Here is a tiny trained network, its code and every weight. The questions are about switching its units off for an input and a class, where a switched-off unit gives its printed mean instead of its output.

import numpy as np


def w(rows, s, z=0):
    codes = np.array(rows[::2]) - 128.0
    scale = np.full(codes.shape[1], s)
    scale[-1] = z or s
    return codes * scale


def norm(h):
    return h / np.sqrt((h * h).mean(-1, keepdims=True) + 1e-5)


def f(y):
    return y / 2 * (1 + np.tanh(0.7978845608 * (y + 0.044715 * y**3)))


def log_softmax(a):
    a = a - a.max(-1, keepdims=True)
    return a - np.log(np.exp(a).sum(-1, keepdims=True))


def net(x, mask):
    res = np.array(x, float).reshape(1, 5) / 4 @ E
    u = 0
    for l in range(2):
        y = f(norm(res) @ A[l][:, :-1].T + A[l][:, -1])
        res = res + np.where(mask[u : u + 12], y, B[l][:, -1]) @ B[l][:, :-1]
        u += 12
    return log_softmax(norm(res)[-1] @ U[:, :-1].T + U[:, -1])


A, B = {}, {}
E = w([
[129,57,174,184,133,108,56,97,230,97],'x0',
[164,90,86,101,251,113,139,171,155,111],'x1',
[119,125,135,112,132,114,116,126,129,132],'x2',
[125,131,122,115,126,126,132,117,142,142],'x3',
[192,200,132,78,123,192,101,219,166,126],'x4',
],0.011)
A[0] = w([
[111,165,100,118,159,110,161,125,113,94,9],'L0N0',
[134,140,135,106,142,116,130,122,152,125,99],'L0N1',
[163,182,118,90,98,140,114,200,146,126,105],'L0N2',
[140,150,138,135,115,150,89,180,198,122,19],'L0N3',
[124,91,127,166,119,118,99,116,174,131,162],'L0N4',
[125,120,117,135,159,122,148,104,119,124,18],'L0N5',
[116,136,99,101,138,110,186,99,58,127,151],'L0N6',
[133,113,88,114,253,138,161,143,115,147,12],'L0N7',
[138,96,92,131,212,100,155,135,125,114,7],'L0N8',
[136,115,109,175,124,138,140,120,140,121,100],'L0N9',
[125,146,126,126,87,118,123,145,135,100,69],'L0N10',
[137,96,117,138,229,127,155,145,174,122,2],'L0N11',
],0.015,0.0029)
B[0] = w([
[125,123,206,109,156,75,144,157,193,204,159],'L0N0',
[147,115,133,223,86,126,110,167,69,65,137],'L0N1',
[44,172,138,124,178,191,157,78,82,54,251],'L0N2',
[220,75,178,58,82,117,72,170,203,202,217],'L0N3',
[117,125,140,144,116,146,212,86,104,52,203],'L0N4',
[72,26,207,121,173,133,59,179,84,70,146],'L0N5',
[218,108,109,134,61,161,58,144,94,211,224],'L0N6',
[177,84,236,20,62,16,187,129,176,63,255],'L0N7',
[149,70,172,151,198,249,201,110,191,234,219],'L0N8',
[69,122,136,61,104,77,94,91,101,135,140],'L0N9',
[159,87,165,168,156,163,142,134,159,181,144],'L0N10',
[97,196,2,201,145,120,13,83,88,131,233],'L0N11',
],0.012,0.011)
A[1] = w([
[179,142,140,150,66,112,85,198,225,171,27],'L1N0',
[174,100,80,207,99,64,151,161,137,251,193],'L1N1',
[132,130,63,221,225,62,139,67,85,158,56],'L1N2',
[94,126,65,130,59,155,18,181,56,174,98],'L1N3',
[96,215,136,60,161,27,212,205,132,43,3],'L1N4',
[174,203,28,126,168,80,16,215,155,106,61],'L1N5',
[157,145,179,125,209,197,180,144,171,110,28],'L1N6',
[169,135,127,124,82,136,73,234,145,178,90],'L1N7',
[77,92,42,171,240,169,40,143,188,87,129],'L1N8',
[174,75,75,142,157,116,72,204,189,163,81],'L1N9',
[79,109,119,148,112,71,217,134,116,30,153],'L1N10',
[30,213,116,138,211,196,190,154,57,157,40],'L1N11',
],0.013,0.002)
B[1] = w([
[115,150,101,143,158,189,88,200,99,91,255],'L1N0',
[128,114,86,121,127,59,100,184,111,125,214],'L1N1',
[118,156,119,102,102,153,147,208,234,98,171],'L1N2',
[85,185,81,167,168,121,151,156,119,95,201],'L1N3',
[170,136,69,105,131,91,172,92,110,3,180],'L1N4',
[216,136,123,142,154,144,99,77,41,212,175],'L1N5',
[118,144,80,161,98,99,140,137,97,100,249],'L1N6',
[106,83,150,156,141,105,154,54,190,113,227],'L1N7',
[109,76,71,133,210,137,164,84,151,150,209],'L1N8',
[121,174,171,111,74,164,127,106,54,170,212],'L1N9',
[128,135,137,130,64,95,82,81,110,166,192],'L1N10',
[108,138,224,116,163,116,151,144,171,238,199],'L1N11',
],0.023,0.0083)
U = w([
[76,137,40,180,125,43,119,177,92,141,165],'0',
[88,98,140,145,6,82,82,61,143,122,55],'1',
[185,40,154,66,110,67,106,173,100,182,251],'2',
[90,54,69,121,162,136,154,93,242,148,103],'3',
[73,200,194,115,158,143,186,165,155,178,175],'4',
[130,140,153,143,85,223,87,151,160,41,172],'5',
[186,169,119,56,133,102,195,110,101,21,72],'6',
[198,113,76,124,188,202,81,85,82,166,13],'7',
],0.016,0.0016)

Each question gives the input, the list of numbers given to net, and the class t.
The units are the neurons (one row each of A and B). Each row of codes is followed by its name. A weight is (code - 128) times the scale printed after its matrix; where a second scale follows, it is the last column's (A, B and U).
mask holds one flag per neuron, layer by layer. A switched-off neuron (its flag False) gives its mean, the last column of its row in B, instead of its output. The means were averaged over made-up inputs and are rounded, as every weight is.
A unit's drop is (log p(t) with every unit on - log p(t) with that unit switched off) / (log p(t) with every unit on - log p(t) with every unit switched off).
The circuit of an input: a set's keep is (log p(t) with only the set's units on - log p(t) with every unit switched off) / (log p(t) with every unit on - log p(t) with every unit switched off). Starting from the 12 units with the biggest drops (on a tie, the unit counted first), units are removed one at a time, each time the one whose removal leaves the highest keep (on an exact tie, the one counted first), for as long as the keep stays at least 0.8.
circuit, biggest first: the units of the circuit, biggest drop first
most important unit: the unit with the biggest drop
top k neurons: the k neurons with the biggest drops, biggest first
top k neurons in layer l: the k neurons of layer l with the biggest drops, biggest first
input [-8,-3,-7,4,0], class 0: circuit, biggest first -> [L0N6, L1N3]
input [-8,1,-2,-2,-1], class 2: circuit, biggest first -> [L0N6, L0N11]
input [-7,-4,-4,5,1], class 4: circuit, biggest first -> [L1N11, L0N7]
input [-5,6,-4,4,4], class 6: circuit, biggest first -> [L0N7]
input [-4,-4,1,-8,1], class 4: top 3 neurons -> [L0N3, L0N7, L1N11]
input [8,-5,-1,-6,1], class 5: top 3 neurons -> [L0N2, L0N3, L0N7]
input [-7,-3,8,-4,0], class 0: circuit, biggest first -> [L0N6, L1N3]
input [6,-7,-1,8,1], class 5: top 2 neurons -> [L0N2, L0N7]
input [-2,-4,-7,2,1], class 4: circuit, biggest first -> [L0N3, L1N11]
input [-3,-3,-1,0,6], class 4: circuit, biggest first -> [L1N11, L0N2]
input [-6,5,5,8,-1], class 2: circuit, biggest first -> [L0N6, L0N7]
input [0,-5,-6,-3,-5], class 0: top 2 neurons in layer 0 -> [L0N7, L0N2]
input [-3,0,-2,4,3], class 4: top 3 neurons -> [L1N11, L0N2, L0N7]
input [6,-4,8,-8,1], class 5: most important unit -> L0N2
input [-8,7,0,-1,-1], class 2: circuit, biggest first -> [L0N6, L0N7]
input [0,8,4,-3,-8], class 2: top 4 neurons in layer 0 -> [L0N7, L0N2, L0N6, L0N8]
input [-4,2,4,-7,8], class 6: top 2 neurons -> [L1N4, L0N8]
input [0,-1,-4,3,1], class 4: top 3 neurons -> [L0N7, L0N2, L1N11]
input [-3,-8,4,0,5], class 4: top 2 neurons -> [L0N7, L1N11]
input [1,0,6,1,1], class 5: most important unit -> L0N3
input [1,0,2,1,6], class 5: top 3 neurons in layer 0 -> [L0N3, L0N11, L0N7]
